Here is a tiny trained network, its code and every weight. The questions are about switching its units off for an input and a class, where a switched-off unit gives its printed mean instead of its output.

import numpy as np


def w(rows, s, z=0):
    codes = np.array(rows[::2]) - 128.0
    scale = np.full(codes.shape[1], s)
    scale[-1] = z or s
    return codes * scale


def f(y):
    return np.maximum(y, 0)


def log_softmax(a):
    a = a - a.max(-1, keepdims=True)
    return a - np.log(np.exp(a).sum(-1, keepdims=True))


def net(x, mask):
    res = np.array(x, float).reshape(1, 3) / 4 @ E
    y = f(res @ A[0][:, :-1].T + A[0][:, -1])
    res = res + np.where(mask, y, B[0][:, -1]) @ B[0][:, :-1]
    return log_softmax(res[-1] @ U[:, :-1].T + U[:, -1])


A, B = {}, {}
E = w([
[177,225,8,91,152],'x0',
[81,81,40,71,65],'x1',
[53,229,126,166,90],'x2',
],0.011)
A[0] = w([
[123,108,185,209,131,119],'neuron 1',
[88,89,122,114,124,132],'neuron 2',
[209,66,159,53,130,131],'neuron 3',
[31,88,43,85,35,138],'neuron 4',
[212,248,85,64,156,143],'neuron 5',
[219,92,149,121,172,89],'neuron 6',
[192,176,122,127,146,108],'neuron 7',
[108,71,203,166,79,103],'neuron 8',
[129,114,158,126,101,253],'neuron 9',
[157,42,164,215,69,75],'neuron 10',
[87,133,222,142,74,127],'neuron 11',
[206,180,189,248,188,68],'neuron 12',
[38,219,153,178,72,81],'neuron 13',
[73,27,179,166,124,87],'neuron 14',
[165,48,115,8,105,103],'neuron 15',
[177,160,158,218,207,111],'neuron 16',
],0.011,0.0068)
B[0] = w([
[131,107,98,84,96,183],'neuron 1',
[137,177,120,128,103,154],'neuron 2',
[143,209,118,184,177,194],'neuron 3',
[54,186,141,164,90,211],'neuron 4',
[213,114,54,82,90,247],'neuron 5',
[142,254,75,209,176,184],'neuron 6',
[141,141,107,68,93,175],'neuron 7',
[170,190,115,105,128,192],'neuron 8',
[212,112,92,161,64,185],'neuron 9',
[139,167,114,78,137,182],'neuron 10',
[230,144,70,92,96,189],'neuron 11',
[45,210,177,177,57,216],'neuron 12',
[221,254,43,202,252,200],'neuron 13',
[158,161,84,86,123,198],'neuron 14',
[102,193,135,159,137,189],'neuron 15',
[63,212,175,125,43,202],'neuron 16',
],0.0093,0.015)
U = w([
[174,163,103,224,247,109],'0',
[197,127,96,3,72,53],'1',
[68,145,133,155,47,200],'2',
[175,106,115,162,87,254],'3',
[113,65,168,126,128,98],'4',
[45,69,144,85,176,101],'5',
[86,92,159,163,188,83],'6',
],0.011,0.0095)

Each question gives the input, the list of numbers given to net, and the class t.
The units are the neurons (one row each of A and B). Each row of codes is followed by its name. A weight is (code - 128) times the scale printed after its matrix; where a second scale follows, it is the last column's (A, B and U).
mask holds one flag per neuron, in row order. A switched-off neuron (its flag False) gives its mean, the last column of its row in B, instead of its output. The means were averaged over made-up inputs and are rounded, as every weight is.
A unit's drop is (log p(t) with every unit on - log p(t) with that unit switched off) / (log p(t) with every unit on - log p(t) with every unit switched off).
The circuit of an input: a set's keep is (log p(t) with only the set's units on - log p(t) with every unit switched off) / (log p(t) with every unit on - log p(t) with every unit switched off). Starting from the 12 units with the biggest drops (on a tie, the unit counted first), units are removed one at a time, each time the one whose removal leaves the highest keep (on an exact tie, the one counted first), for as long as the keep stays at least 0.8.
units of the circuit, in order: the units of the circuit, biggest drop first
unit that matters most: the unit with the biggest drop
top k neurons: the k neurons with the biggest drops, biggest first
drop when u is switched off: that unit's drop, to one decimal
input [6,-6,5], class 1: top 2 neurons -> [neuron 5; neuron 7]
input [-8,-7,7], class 1: units of the circuit, in order -> [neuron 11]
input [-7,0,6], class 1: top 2 neurons -> [neuron 11; neuron 1]
input [1,-2,-1], class 3: top 3 neurons -> [neuron 13; neuron 4; neuron 12]
input [2,-4,-2], class 2: units of the circuit, in order -> [neuron 13; neuron 12]
input [3,6,-6], class 0: units of the circuit, in order -> [neuron 3; neuron 15]
input [4,-6,3], class 2: top 2 neurons -> [neuron 12; neuron 16]
input [7,-7,-3], class 1: top 2 neurons -> [neuron 5; neuron 7]
input [-5,-4,6], class 0: top 2 neurons -> [neuron 13; neuron 5]
input [8,0,-8], class 0: top 2 neurons -> [neuron 6; neuron 3]
input [2,2,-2], class 3: top 4 neurons -> [neuron 13; neuron 12; neuron 16; neuron 6]
input [-7,3,8], class 0: top 2 neurons -> [neuron 13; neuron 5]
input [-8,8,-2], class 1: top 2 neurons -> [neuron 14; neuron 12]
input [-5,4,-6], class 0: units of the circuit, in order -> [neuron 3]
input [-3,6,-5], class 2: top 2 neurons -> [neuron 13; neuron 4]
input [7,-8,5], class 2: top 3 neurons -> [neuron 12; neuron 16; neuron 11]
input [5,-8,6], class 2: top 2 neurons -> [neuron 12; neuron 16]
input [2,-8,3], class 2: drop when neuron 12 is switched off -> 0.1
input [6,6,-7], class 0: drop when neuron 15 is switched off -> 0.2
input [4,-3,3], class 1: drop when neuron 4 is switched off -> 0.2
input [-5,5,-7], class 0: drop when neuron 3 is switched off -> 0.3
input [-7,7,1], class 1: unit that matters most -> neuron 14
